Below is a small trained network, with its code and all its weights. Each question gives an input and a class and asks what happens when units are switched off, that is, made to give their printed mean instead of their output.

import numpy as np


def w(rows, s, z=0):
    codes = np.array(rows[::2]) - 128.0
    scale = np.full(codes.shape[1], s)
    scale[-1] = z or s
    return codes * scale


def norm(h):
    return h / np.sqrt((h * h).mean(-1, keepdims=True) + 1e-5)


def f(y):
    return y / 2 * (1 + np.tanh(0.7978845608 * (y + 0.044715 * y**3)))


def log_softmax(a):
    a = a - a.max(-1, keepdims=True)
    return a - np.log(np.exp(a).sum(-1, keepdims=True))


def net(x, mask):
    res = np.array(x, float).reshape(1, 4) / 4 @ E
    u = 0
    for l in range(2):
        y = f(norm(res) @ A[l][:, :-1].T + A[l][:, -1])
        res = res + np.where(mask[u : u + 7], y, B[l][:, -1]) @ B[l][:, :-1]
        u += 7
    return log_softmax(norm(res)[-1] @ U[:, :-1].T + U[:, -1])


A, B = {}, {}
E = w([
[182,69,62,35,92,125,205,80],'x0',
[35,140,24,78,144,192,171,124],'x1',
[117,148,157,71,117,255,67,118],'x2',
[99,106,136,129,132,114,110,107],'x3',
],0.0082)
A[0] = w([
[17,137,2,166,116,76,163,186,118],'0.n0',
[130,157,222,103,91,154,25,118,84],'0.n1',
[37,160,135,204,138,102,133,232,163],'0.n2',
[91,110,126,87,157,225,116,124,175],'0.n3',
[196,185,98,162,116,199,141,199,89],'0.n4',
[176,77,178,36,42,166,150,90,8],'0.n5',
[201,91,169,179,144,21,153,125,152],'0.n6',
],0.0069,0.0017)
B[0] = w([
[176,159,91,183,213,108,144,93,243],'0.n0',
[183,47,250,227,144,135,161,161,196],'0.n1',
[127,246,142,106,165,246,127,76,228],'0.n2',
[158,172,161,138,38,60,118,160,194],'0.n3',
[77,74,215,159,138,71,106,95,149],'0.n4',
[137,143,1,84,238,82,111,103,191],'0.n5',
[57,163,85,62,58,198,100,132,254],'0.n6',
],0.0082,0.0062)
A[1] = w([
[110,128,33,114,105,184,222,67,150],'1.n0',
[128,59,126,148,166,116,233,140,186],'1.n1',
[70,82,87,44,36,91,132,187,33],'1.n2',
[207,72,172,104,212,136,41,106,233],'1.n3',
[192,68,106,63,58,142,100,89,230],'1.n4',
[110,163,192,10,152,183,151,113,2],'1.n5',
[29,210,168,170,60,162,49,195,219],'1.n6',
],0.011,0.00085)
B[1] = w([
[131,94,175,137,101,121,119,149,231],'1.n0',
[92,153,97,56,109,96,29,150,149],'1.n1',
[152,92,246,159,135,171,131,137,182],'1.n2',
[97,194,123,133,131,199,174,91,176],'1.n3',
[100,188,146,205,147,167,128,130,187],'1.n4',
[124,121,147,175,102,46,147,147,151],'1.n5',
[138,50,44,54,108,45,130,138,252],'1.n6',
],0.011,0.012)
U = w([
[95,67,92,107,93,27,97,162,168],'0',
[125,72,254,175,74,156,121,139,237],'1',
[105,236,96,189,183,191,142,71,4],'2',
],0.011,0.0003)

Each question gives the input, the list of numbers given to net, and the class t.
The units are the neurons (one row each of A and B). Each row of codes is followed by its name. A weight is (code - 128) times the scale printed after its matrix; where a second scale follows, it is the last column's (A, B and U).
mask holds one flag per neuron, layer by layer. A switched-off neuron (its flag False) gives its mean, the last column of its row in B, instead of its output. The means were averaged over made-up inputs and are rounded, as every weight is.
A unit's drop is (log p(t) with every unit on - log p(t) with that unit switched off) / (log p(t) with every unit on - log p(t) with every unit switched off).
The circuit of an input: a set's keep is (log p(t) with only the set's units on - log p(t) with every unit switched off) / (log p(t) with every unit on - log p(t) with every unit switched off). Starting from the 12 units with the biggest drops (on a tie, the unit counted first), units are removed one at a time, each time the one whose removal leaves the highest keep (on an exact tie, the one counted first), for as long as the keep stays at least 0.8.
circuit, biggest first: the units of the circuit, biggest drop first
unit that matters most: the unit with the biggest drop
top k neurons: the k neurons with the biggest drops, biggest first
k most important neurons of layer l: the k neurons of layer l with the biggest drops, biggest first
drop when u is switched off: that unit's drop, to one decimal
input [6,5,3,7], class 1: unit that matters most	1.n6
input [1,3,1,-1], class 1: top 3 neurons	[0.n1, 1.n6, 0.n3]
input [7,5,2,8], class 1: circuit, biggest first	[1.n6, 1.n0]
input [-6,1,-1,3], class 2: top 2 neurons	[0.n2, 0.n6]
input [6,-1,-6,-5], class 1: top 3 neurons	[0.n6, 1.n2, 1.n6]
input [1,4,5,-6], class 1: circuit, biggest first	[1.n2, 0.n2, 0.n0]
input [-4,1,-4,3], class 2: 2 most important neurons of layer 0	[0.n0, 0.n2]
input [-1,-7,-2,4], class 0: circuit, biggest first	[0.n6, 1.n6]
input [0,6,8,5], class 0: circuit, biggest first	[1.n6, 0.n3]
input [8,-3,-7,0], class 1: top 3 neurons	[1.n2, 0.n6, 1.n6]
input [0,-7,-2,-4], class 0: circuit, biggest first	[0.n6, 1.n6]
input [2,4,7,8], class 1: top 2 neurons	[1.n2, 0.n2]
input [2,4,8,4], class 1: top 2 neurons	[1.n2, 0.n2]
input [1,-1,7,4], class 2: unit that matters most	0.n5
input [1,6,6,7], class 1: 2 most important neurons of layer 1	[1.n2, 1.n4]
input [-8,3,-4,7], class 2: top 2 neurons	[0.n2, 0.n0]
input [3,6,2,-4], class 1: top 2 neurons	[1.n6, 0.n3]
input [1,-3,4,6], class 2: top 2 neurons	[1.n3, 0.n5]
input [-2,2,6,-3], class 0: drop when 1.n6 is switched off	0.3
input [-8,-5,-3,1], class 0: circuit, biggest first	[1.n6]
input [-2,6,7,2], class 0: drop when 1.n6 is switched off	0.1
input [-3,5,-3,2], class 2: drop when 0.n0 is switched off	0.2
input [2,-1,-5,-1], class 1: drop when 0.n6 is switched off	1.0
